Each row is followed by its class.
 -3  -5  -8  -4  -9   7  -5   1  11   9  -1   6  -5 -10   3  -2   1 -15 -17   2 -12 -10  -3  -2   4   0   3  -7  -3  -2  -1  23   9  -4 -16  11   2   7  14  -2   9  10   4 -13   3  14  -3   2   8  14  -5 -16 -11   9  10  -2  -7   7  -4   2  13 : hs
 -1   3  -7   3   0  -5 -13   6  -5  -2  15  14   3  11   9   4 -15  -2  -1   6 -10   2  -2  20   4 -13  -1  12   2  -1  -6  -3  -5  -6   1 -12  -8 -13 -16 -19   1  -2 -16 -16   9 -11  -3  -5  -4   8  -4  -3  17 -21   5   5   4  10  -5   5   5 : sb
 10  -3   2  10  -8   1   8   2   1  -1  -5  10 -25  -3  15  18   2 -12   4  -1   0  26  -1   6  -3  -1   6 -31  -2  -8   0  -6  -6  -6 -13   1 -10   0 -25  -4 -11   2   2   8  15  15  11  -2   6  -3   1   3   7  -5  12   2  11 -11   8   7  12 : hp
 -6  -5  -8  12  -5   4  -1   2  -4   2  -4  14  -6  -2   6  26 -13  -9   3   1  -3  16  10  31  -1  -9  -6   3 -27   2   4   5 -18  -3  12 -16 -11 -13 -10   3  -5 -10 -17 -13   1  12  20  -1  -3  15   2 -10   2 -11   8   1   7   7  -8  -1  -5 : Dp
 -2   0  -2 -35  -2  -2  -7  -4   4  -2  -4   6   7   7   1  14  -4 -10   9  -1  -1   5  -1   3   7  -7   1  -2  -6   7   1  -9   5  -7   4 -11  -5 -10   2  -5 -20   0  -5  -2   3  23  11  -2   0   9  -1  -5   6  -8  10   3  -1   0  -8  -1  -2 : Dp
  9   5  -8  -3 -11  -1  -4  -6   1  -2  -5  11   0  -3   5  -3 -10  -4   4   6  -4   2  -3   4  -3  -3   0  -9  -2  -1   1   1   1 -12  -3  -4  -6  -8   1  -6   5   1  -7  -2  -6  -8  -1  -3  -2   4   2 -11   4  -3   8  -1  -5   5   0   5   6 : sb
  5  -1  -2   6  16   4   5   6 -15   2  -4   7   2   5  -1  16  -3  -3   1   0   2  11  -1  10   9   4   4   2   0   2   6   3 -18  -5  13  -6  -6  -1 -19   0  -7  -6   3  -5  -3  10  12  -1 -12  13  12   2   2   0   3   0   4   6  -4 -17  -9 : Dp
 -4   0  -2   7   4   4   3  -1   0   1  -2   8  -5  10   2  19  -7  -7   7  -2   1   0   0   2   8   0   3  -2  -4  10  -4   3  -4  -2 -11  -3   1  -5  -5  -3  -5   1  -1  -2   4  20   2  -5   5  11  -7  -2  -3  -5   5  -3  -1   4  -8  -5 -11 : Dp
-17   6   0   2  14   7  -1   7  -6   7  -2  -5  12   7  -8   6  -7   2 -11   0 -32 -25  20   2   0   5  -2  21  -2  -2   6  23  -5   8  -4   5   9   9  10   8   2   0  10  -6 -11  18 -16  24 -13  11   4 -12 -19  11 -17  -5  -6  28  -3 -10  -4 : gl
 -5   4   0   8 -14  -2   0 -12   2 -15  -4   1 -10 -12   0  14 -11  11   7   1   9  11  10  -5   9 -11  -1  -4  11  -9  -2 -14   2  10   3   4  -7   0 -11   3   5  10   3  11   9   7   1  -4   8 -20   1  11   0  -8 -12  -1  16 -16  -3  15  -7 : hp
  2  -3 -10   0 -28   2  -8 -21   4  -4  -8   1 -10 -16  -7  -4  12  -1   3  -3  -5  -3  10  -3   5 -18  -4 -24  -1   4   0  -2  13   8  -4   4   7  -6  26   4  11   7   4  -4  12  17 -10  -5  13 -13   2  -9  -5   4  12  -3 -10 -28 -15  24   8 : Zl
 -6   9   5  10   4   4   1  12 -13   0  -5  13  -6  10   8  31 -12  -4   1  -2   8   3   7   0   4   2   7  13   1  -1  -1   3  -5   1  -2   5 -14   4  -3  -1  -9   4   2  14   6  20   3  -1   8  14   1   5  -5  -7   0   3 -36   5  -6  -9  -4 : Dp
 -9  11   8   6  -9   9  -1   3   8  10  -8   9  -9 -12  -2  20  -7  -2  -6  -7   1  -8  10  -5   9  -1   3   4   4  -1  -3  11  11   7 -14  18  -8  11  10   1  -7  17  11   4  14  24  -5   4  20   1   4  -2 -12  -1   6  -3   4 -12  -8   3   2 : Jf
 -6  -5  -5   3   0   2  -5  -3   4  -7  -1   3  -2  12  10  17  -6  -5   8  -2  -2  11  -1  13   2  -9  -1  -1  -1   1  -2  -6  -3  -5   5 -15  -4  -6 -17  -1  -5  -6  -8  -5   5   8  11   0  -1   3  -1   2   6  -8   7   2  -1   6  -9  -7  -5 : Dp
 -9  -8   1   5   8  18  -5  19   1  15   1  16 -10   0   3  24   0 -16 -11   9 -14  -7   0  -2  12  10  10  12 -10  -1   7  30 -11  -8 -14   9   0  15   1   3  -9   9  11 -10   8  16   4  13  13  32  -7 -11 -12   5   9   5   0   9  -1  -5   5 : gl
 -6  10  -4   5  -9   5  -5   6   3  10   1   1  -6 -13 -12  -6  -2 -21 -10  -4   1  -5   2  -2  -9  -8   1 -10 -11  14  -1  19  10   4 -11  -1   4   6   4   4  -1   7  11  -2  -6  22   1   2  -2  19   1 -22  -5   9  -2 -10  -2   6  -5   1   2 : hs
 -4  28  13   2  -1  -3   0  17  11   1   3   7  21  -7  -2 -11 -22  -3   6  -4  20   3   3 -16  -5   2  10  23   3  -1 -14  -2  13   4 -11   3  -9  -2 -24 -14 -17   9   4  18  -5  -6  -7   3  -9  -2   8   0  27  -8 -12  -4   8  15  17  -9  -4 : Jf
  0   9  -1  11 -26  -4 -11  -2   7   2  -5   5  -8   0   6  -5   4  -9  10  -4  -6   2  -1 -15   6 -24  -8 -15  -4  15 -13 -20  33   1 -14   1  -1 -12  14 -13   6   9   3  -1  15  12 -11  -7  21   3  -1  -4   7  -7  21  -6 -17 -29 -11   6   6 : nc
 -2   5  -2  -2  -8   6  -6  12   1   5  11   4   9   9   9 -18 -11  -6  -6  12  -2  -5  -5   6   0  -4   1  11  -1  -4 -10   6   1  -4  -9  -4  -2  -7 -14 -15   2   2 -10  -6   1 -19  -6   4  -9   8  -6  -8  10  -9  -6  -6 -13  16   9  -1   8 : sb
 -4  -2 -10  -2   2   0  -7   2   0   6   5   8  10   7  -5  -3  -1 -18  -5   7 -15  -6  -5   5   4  -3  -4   3 -14   0  -2  10  -6  -2  -8  -2   5  -8  -4  -3   5  -7   7 -14  -5   6   5  12  -4  19 -17  -7  -1   1   6  -1 -17  14   4  -5   6 : hs
 -2   8   2  11   8   1  -3  -2   0  -4   1  14  -1  25   3  28 -20  -4  12  -6   5   9  -7   7   4  -8   4   3  -2   6  -2 -20  -4  -4  -1  -8 -13  -9 -21  -1  -8  -1  -8   1   6  22  10   3   8   9   3   4   1 -14  -2  -2   5  17  -5 -13 -11 : Dp
 -2   2   6   9   7   1   8   3  -4   1  -6   5  -2   6   2  17 -18 -10   7  -7   3   9   2   5  -1   1   6   1  -6   2  -2   3 -10  -2   4 -12 -13  -3  -9   1  -5   4  -5  -2   1  23  10   2  -3   8   3   3   4  -6   1  -2   5   9  -2 -12  -8 : Dp
-14  12   2   1   7   2  -6  -2   1  -2  -4  -2  10  10  -4   2 -17   4  -1  -5   8 -13   6   2  -4   1  -2   8   7  -7  -1   8   5  11  -3   3  10   5   2  22   5   3   2  -6  -9  15  -7   2  -5  -1   6   3 -15  -2 -20  -4   3  12  -7  -9  -1 : Zl
  1 -14   0   8  -3   4  -2  -4  -3  -2  -8  13 -16  -2   5  47  -6   1  -2  -2  -5   9   1   9   6 -12  -4 -10   6   1  19  -5   2  -1   3  -2 -11   0  -2  -1  -2   1  -3  -7  17  25   6  -3  14  36   3   4   1  -7  10  -2   5 -11 -14   9  -6 : hp
 -1 -10  -2  16   2  14 -12  -9   0  -7  -8  14 -26  -6   0  48  -5  -9   4   1  -7  19   5  10  14  -5  13  -6   1  -7   4   3 -22   7   2  -1 -13   3  -3   5 -13   8   6  -5  20  38   9   0  27   4   7  16  -7  -8  11  -1   8 -13 -15   9 -10 : hp
 -9   7   9   5 -22   6  -7   3   5  11  -7   2 -13 -16  -3   3   0   1  -1  -4   2  -6   1 -20   8 -10   0 -10  -4   0 -15   2  27   6 -16  16   1   8  18 -11  -1  19  15   0  21  13 -12  -1  21 -14   2   1  -9   0  17   6  -2 -21 -12   8   8 : Jf
 -2  15   9   4  -8  -8  -6   8   4   0  -1  -2  -2  -1   3 -15 -16  -3  10  -5  17 -12   5 -10  -3  -7   4  22   2   5 -12  -5  18   3   0   2  -9 -10   7 -11   2  10  -8  12  -5  -3  -7  -3  -5  -3   4 -16   8  -6  -7   1   2  19   6  -8  -6 : Jf
 -3   1  -3   1  -8   4   0  22  -9  -6   7  17  -5 -12  11  -1   1  -7 -17   4  -7  -1  -4   2   4   3   9  11  -4  -7  -2  16   0  -2 -20  11  -2  14 -17 -10  -3   9   1   1  12 -16  -9   7   4  16  -6  -7   5  -1  14   3  -2   2   6  11  14 : Jf
 -1 -10  -4   6   2   2  -5   2   0  -1   2  15  -7   0  -5  16 -13  -4  -2   2  -6   7   1  16  -5  -6  -1   1   7  -3   2   3 -14   2   9  -9 -12  -7 -11   8   4  -2 -16 -11   4  11  12  -3  -7  -2   6  -2   7  -2  -2  -1   3   7  -8  10  -4 : Dp
 -2  -3   4   2   8   0  -1   0  -7  -4   0   4   6   7   5  13 -10  -9   7   2  -2  12  -1   2   2  -1   0  -2  -2   3  -3   0  -7  -2  -6  -8  -3  -6  -8  -2  -3  -3 -13  -6  -8  11   8   2  -4  13   2  -6   1  -7  -2   2   5  12  -2 -11  -7 : Dp
 -1   6   1   7  -1   1  -4   5   0   4  -2  11   0  11   3  16 -14  -5   1   0  -7  -1   3   5   0  -2   2  -2  -4   3  -6  -6  -4  -2  -2  -5 -10  -6  -8  -4  -7   1  -3  -7   7  18   1  -2   5  14  -5  10   0 -13   5   3   5   9  -9  -3  -4 : Dp
 -1 -14  -4   7  15   6   9  -7  -1  -1   4   5  -8  -5  -8  16  -4 -10  -7   4 -11   8   1  21  -8  11  11  -6  -1  18  14  47 -24   3   4 -12  -2   5 -14  25  -6  -5  12  -6 -11  20  19   7 -18  15   3 -12 -13   5 -24 -10  10  18  10   8  -4 : gl
 -6  10  -2   0  -7   0  -2   5   8   4   4   7   4   1  10 -14 -17   7  -5   4  -1 -10  -6   2   0  -3   3   4   5  -2  -9   1  10   7  -7   8  -2  -5  -7 -14  -4   5  -5   5   2 -18 -13   4  -4   1  -4  -1   4  -4  -5  -2  -5   1   4   6  10 : Jf

Each row is followed by its class.
 11   8   5   4 -12   4  35 -14  18  -2  -1  -1  15   6  -4 -15   0  16  -2  -4  -9   3   2  -4   0   3   6  -8 -25  -4   5  -6   8 -11   3   1   7  -8  -8   0  -6   5 -25 -22  -5  10 -24  10  -1  20   0  -6  -4  -6   2  11  11  -4   8  -7 -23 : S
  1   8  11  12  -9   1  29  -7  -1  -5   0  13  10   2  18 -10   3   4 -14 -16   3  -1   7   0   2  -5  -1   1  -4   6  -8  -3   8  -6  15  10   3  -1  -6   0  -2  -3  -7  -9  -1   4 -12   4  -5   5 -22   8  -3  -5   7  -1   4   6  -7  -2  -9 : E
  5   4   0  -6 -17   2  54  -6  -2   8   5   0   3  12  -5 -28   1  37  -3  -2 -10  14  -1   7 -13  -5   7  -5  -6   1   1  -7  -4  -6  -2  -5  -8  -2   5   2   2   0 -15 -27   0  11  -5  -2 -22   5 -12  -3  -5  -5   3  -9  -2 -16  -9   5 -13 : S
  6   7  12   2 -20  -3  34  -6   6  -6   4   7  13   9   4 -18  -3  13  -8  -5 -10  -3  -1   1   3  -4   5  -4 -14   4   8  -4   5  -2  -1   6  21   8  -3  -3  -4   4 -18 -13  -5   0  -5  12   3   7  -5  -2 -12  -6   2   2   6  -2   2   0 -13 : S
 -9   1  -1  21  10  -1  35 -16  -2  -3  -6  -4  -2   2   2 -13  -6  17 -18 -22   1   8  -6  -5   6  -1   2   7 -19  -1   2  -8  -3 -11  -1   3  -2  -7  -1 -17  -2   1 -32 -16  -7  -5  -4  10   8   7  -8  -9   4  -3  -1   3   9  12   6  -1 -16 : R
